Below are the code and all the weights of a small trained network. Each question names an input and a class and asks about switching units off, where a switched-off unit gives its printed mean instead of its output.

import numpy as np


def w(rows, s, z=0):
    codes = np.array(rows[::2]) - 128.0
    scale = np.full(codes.shape[1], s)
    scale[-1] = z or s
    return codes * scale


def f(y):
    return np.maximum(y, 0)


def log_softmax(a):
    a = a - a.max(-1, keepdims=True)
    return a - np.log(np.exp(a).sum(-1, keepdims=True))


def net(x, mask):
    res = np.array(x, float).reshape(1, 6) / 4 @ E
    y = f(res @ A[0][:, :-1].T + A[0][:, -1])
    res = res + np.where(mask, y, B[0][:, -1]) @ B[0][:, :-1]
    return log_softmax(res[-1] @ U[:, :-1].T + U[:, -1])


A, B = {}, {}
E = w([
[39,76,118,254,130,130,137,62],'x0',
[163,146,192,165,67,202,77,101],'x1',
[61,154,166,101,119,94,142,227],'x2',
[149,74,181,182,114,95,146,158],'x3',
[86,92,151,86,65,95,168,104],'x4',
[154,175,53,147,40,165,189,113],'x5',
],0.0091)
A[0] = w([
[162,238,92,130,101,201,170,186,170],'neuron 0',
[144,111,130,166,186,35,126,179,220],'neuron 1',
[52,139,179,162,129,155,55,179,182],'neuron 2',
[136,138,189,81,26,98,142,120,197],'neuron 3',
[81,178,26,174,134,128,144,164,241],'neuron 4',
[24,187,164,64,77,89,136,140,131],'neuron 5',
[62,114,122,165,134,26,159,145,123],'neuron 6',
[49,68,153,157,177,140,54,173,201],'neuron 7',
[2,116,172,172,149,124,116,176,179],'neuron 8',
[229,147,150,197,68,172,115,81,239],'neuron 9',
[85,76,93,231,94,205,83,52,132],'neuron 10',
[180,110,144,177,56,202,145,131,184],'neuron 11',
[147,134,174,108,204,126,69,176,193],'neuron 12',
[203,182,102,108,223,114,141,189,251],'neuron 13',
[37,57,118,177,120,46,218,146,127],'neuron 14',
],0.0082,0.0034)
B[0] = w([
[166,156,65,61,10,80,159,150,231],'neuron 0',
[189,96,146,145,210,86,93,93,201],'neuron 1',
[111,205,206,126,157,112,142,119,188],'neuron 2',
[135,134,131,142,149,174,140,251,214],'neuron 3',
[113,113,38,108,93,99,208,42,201],'neuron 4',
[65,109,132,187,125,121,200,215,190],'neuron 5',
[189,50,170,86,254,173,218,109,189],'neuron 6',
[96,167,185,118,204,112,121,66,201],'neuron 7',
[43,157,211,64,214,145,188,66,206],'neuron 8',
[170,176,168,137,51,223,75,103,255],'neuron 9',
[119,159,97,219,87,133,179,28,240],'neuron 10',
[180,136,225,151,37,254,129,151,224],'neuron 11',
[108,172,129,153,201,60,19,157,199],'neuron 12',
[147,85,52,119,109,30,45,113,229],'neuron 13',
[171,35,171,112,216,157,248,73,217],'neuron 14',
],0.0074,0.0099)
U = w([
[130,109,114,60,134,132,79,91,254],'0',
[113,145,75,68,70,85,146,121,77],'1',
[204,155,185,113,67,190,92,167,121],'2',
[42,201,171,108,169,104,121,118,88],'3',
[105,152,132,232,90,152,141,76,102],'4',
[72,135,135,142,103,112,151,221,186],'5',
[143,1,155,112,171,139,191,111,97],'6',
[155,122,116,165,150,58,29,137,101],'7',
],0.011,0.004)

Each question gives the input, the list of numbers given to net, and the class t.
The units are the neurons (one row each of A and B). Each row of codes is followed by its name. A weight is (code - 128) times the scale printed after its matrix; where a second scale follows, it is the last column's (A, B and U).
mask holds one flag per neuron, in row order. A switched-off neuron (its flag False) gives its mean, the last column of its row in B, instead of its output. The means were averaged over made-up inputs and are rounded, as every weight is.
A unit's drop is (log p(t) with every unit on - log p(t) with that unit switched off) / (log p(t) with every unit on - log p(t) with every unit switched off).
The circuit of an input: a set's keep is (log p(t) with only the set's units on - log p(t) with every unit switched off) / (log p(t) with every unit on - log p(t) with every unit switched off). Starting from the 12 units with the biggest drops (on a tie, the unit counted first), units are removed one at a time, each time the one whose removal leaves the highest keep (on an exact tie, the one counted first), for as long as the keep stays at least 0.8.
circuit, biggest first: the units of the circuit, biggest drop first
unit that matters most: the unit with the biggest drop
top k neurons: the k neurons with the biggest drops, biggest first
drop of u: that unit's drop, to one decimal
input [-2,-3,6,-8,8,-3], class 6: circuit, biggest first	neuron 6; neuron 14
input [-4,-1,-3,-3,3,3], class 1: unit that matters most	neuron 11
input [0,5,3,-6,-5,-6], class 3: circuit, biggest first	neuron 2; neuron 7
input [4,-7,7,-8,-7,2], class 6: top 3 neurons	neuron 6; neuron 14; neuron 4
input [-3,8,8,4,5,-2], class 5: top 2 neurons	neuron 3; neuron 5
input [8,3,6,1,-2,-1], class 6: top 2 neurons	neuron 14; neuron 6
input [-4,2,8,-4,-2,3], class 1: top 2 neurons	neuron 0; neuron 13
input [2,8,-2,-1,-8,6], class 2: top 3 neurons	neuron 11; neuron 9; neuron 0
input [5,7,5,-5,5,-1], class 3: top 2 neurons	neuron 8; neuron 2
input [1,2,4,-7,-4,0], class 1: top 2 neurons	neuron 0; neuron 4
input [-4,-2,-8,7,5,-5], class 7: top 2 neurons	neuron 14; neuron 6
input [2,-2,-4,3,-4,-7], class 7: top 2 neurons	neuron 12; neuron 1
input [8,-1,-2,2,7,5], class 6: top 2 neurons	neuron 14; neuron 6
input [6,-2,6,-1,-3,1], class 6: circuit, biggest first	neuron 14
input [-3,2,8,4,3,5], class 5: top 2 neurons	neuron 5; neuron 9
input [5,-6,0,-1,-1,7], class 6: drop of neuron 14	0.2
input [-2,0,4,0,0,8], class 1: drop of neuron 4	0.4
input [-5,-1,-2,-3,7,-8], class 7: drop of neuron 8	0.2
input [5,1,6,-1,5,7], class 6: drop of neuron 14	0.2
input [-8,-2,8,-4,-5,-7], class 7: circuit, biggest first	neuron 13
